[128 = 0]
[108 129 138 126  14 134 124   1 122 124 129 129 132 129 119  25 128 129
 122 127 121 110 132 113 122 133 127 128 115 105 136  92 133 130 125 137
 130 130 114]	(29)
[130 110 131 126 108 130 134 190 131 135 129 118 127 127 125 162 128 127
 126 122 127 115 133 125 124 130 126 128 119 106 131 142 129 130 140 133
 129 128 121]	(37)
[128 122 121 128  83 127 123  58 129 130 132 132 124 122 124 168 127 119
 125 126 126 160 115 134 134 125 133 129 131 123 124  96 128 128 139 113
 128 125 132]	(37)
[127 135 131 127 117 120 122 162 126 125 128 125 130 128 125 122 128 127
 123 126 128 120 130 143 127 126 127 128 126 123 125 131 129 128 121 133
 129 127 126]	(37)
[124 116 133 130  89 130 127  35 124 127 130 130 128 127 128  86 127 123
 127 127 126 151 131 103 127 132 133 129 128 120 131  99 128 129 137 129
 127 127 127]	(37)
[139 118 126 130 155 125 129 158 125 128 127 124 126 126 134 126 128 124
 127 128 132 152 125 126 128 126 133 127 129 140 131 135 124 126 123 126
 127 128 137]	(37)
[141 123 115 124  95 134 129  66 140 137 130 130 126 126 112 229 129 126
 132 122 125 104 120 143 128 129 124 127 126 128 120 115 131 135 131 114
 130 127 124]	(37)
[110 129 139 127  30 129 123  14 123 124 129 129 133 129 120  39 128 128
 123 127 122 104 132 115 124 130 128 129 116 110 131 101 133 131 128 140
 129 130 114]	(29)
[119 131 144 129 117 119 124 163 121 121 126 122 132 132 138  31 127 128
 116 131 129 131 131 119 120 128 128 129 121 130 136 134 127 124 118 155
 127 130 128]	(29)
[120 147 133 132 169 104 125 226 119 118 124 127 133 131 137  82 128 130
 119 131 131 124 121 137 125 120 135 128 126 123 128 144 128 125 113 139
 129 129 131]	(29)
[127 127 138 130 159 121 134 255 122 127 124 119 132 134 133  94 128 136
 126 127 129 101 140 138 119 129 126 127 121 131 132 166 129 126 115 147
 128 131 125]	(29)
[126 152 124 131 158 109 118 160 118 118 126 128 133 129 130  87 128 128
 123 130 130 122 116 161 127 119 132 127 133 130 121 133 129 127 109 126
 130 127 135]	(29)
[130 127 121 127  86 132 119  15 125 127 132 136 127 123 122 154 127 122
 126 127 125 145 115 144 134 127 127 129 134 133 120  96 130 128 130 116
 128 125 127]	(37)
[133 113 122 135 105 120 124  88 121 126 130 125 126 123 131  85 127 121
 126 128 128 175 117 120 128 124 139 128 134 138 131 111 126 126 121 120
 127 126 143]	(37)
[121 114 133 134  95 126 132 152 119 126 127 114 127 127 136  41 126 126
 131 126 127 163 143 109 119 133 142 129 124 122 141 108 127 128 140 140
 126 130 136]	(37)
[121 132 139 129 108 119 117  15 122 118 129 132 134 130 127   1 129 128
 122 130 125 116 133 113 124 130 124 128 126 128 126 107 131 131 114 146
 129 127 129]	(29)
[128 120 141 130 140 120 135 255 127 129 125 114 129 132 135  76 128 132
 124 126 130 113 138 121 119 129 128 127 118 128 138 171 127 127 124 150
 128 131 128]	(29)
[121 133 135 131 139 111 128 223 124 121 125 119 131 131 136  66 127 129
 119 129 131 126 128 122 122 123 132 128 121 124 134 148 127 125 118 147
 128 130 131]	(29)
[125 134 110 128  88 137 116   1 131 128 132 138 127 123 119 156 128 123
 128 128 126 142 108 143 135 125 126 129 139 123 122  75 130 130 130 110
 130 125 132]	(37)
[123 124 137 134 146 110 133 255 125 125 125 114 129 130 138  74 127 132
 124 127 132 128 132 116 122 122 135 128 120 121 137 163 125 124 124 145
 128 130 134]	(29)
[118 130 140 127  83 126 123 135 126 126 129 123 131 130 125  60 128 130
 125 127 126 110 138 122 122 131 124 129 123 118 131 122 131 129 126 146
 129 128 122]	(29)
[123 123 122 130  65 135 124  15 135 130 129 132 127 126 114 154 127 126
 132 125 126 135 119 131 126 126 132 128 135 121 123  80 130 132 134 114
 130 127 132]	(37)
[123 124 143 128 112 124 130 201 127 127 126 114 129 130 136  51 127 130
 121 128 130 130 140 110 119 130 129 128 118 128 144 142 126 125 126 156
 127 130 129]	(29)
[123 120 126 143 176 115 128 237 114 119 127 120 127 126 147  70 126 125
 126 128 135 175 116 126 127 116 145 128 135 115 130 140 122 122 130 124
 128 129 148]	(37)
[143 108 123 126 129 131 140 211 137 139 128 116 124 123 125 227 128 124
 127 121 130 125 120 129 127 124 131 127 124 115 131 152 127 132 148 117
 129 127 125]	(37)
[126 123 119 134  80 122 120   1 125 122 130 132 127 121 127  52 128 122
 128 130 127 173 116 101 131 122 137 128 140 135 130  89 127 128 121 114
 127 124 144]	(37)
[118 137 143 130  92 119 126 158 128 123 127 126 134 131 127  89 127 129
 116 126 127  97 107 135 122 116 130 129 124 101 125 130 131 131 132 138
 130 129 118]	(29)
[116 128 133 128  68 129 122  80 126 125 130 129 130 130 120  97 128 127
 128 126 124 115 135 121 125 130 129 130 122 107 126 105 132 131 132 135
 129 128 120]	(29)
[148 144 125 125 209 114 119 223 127 124 127 129 131 132 130 158 129 130
 129 128 133 108 127 156 129 121 118 124 129 157 113 181 128 128 108 130
 129 128 134]	(29)
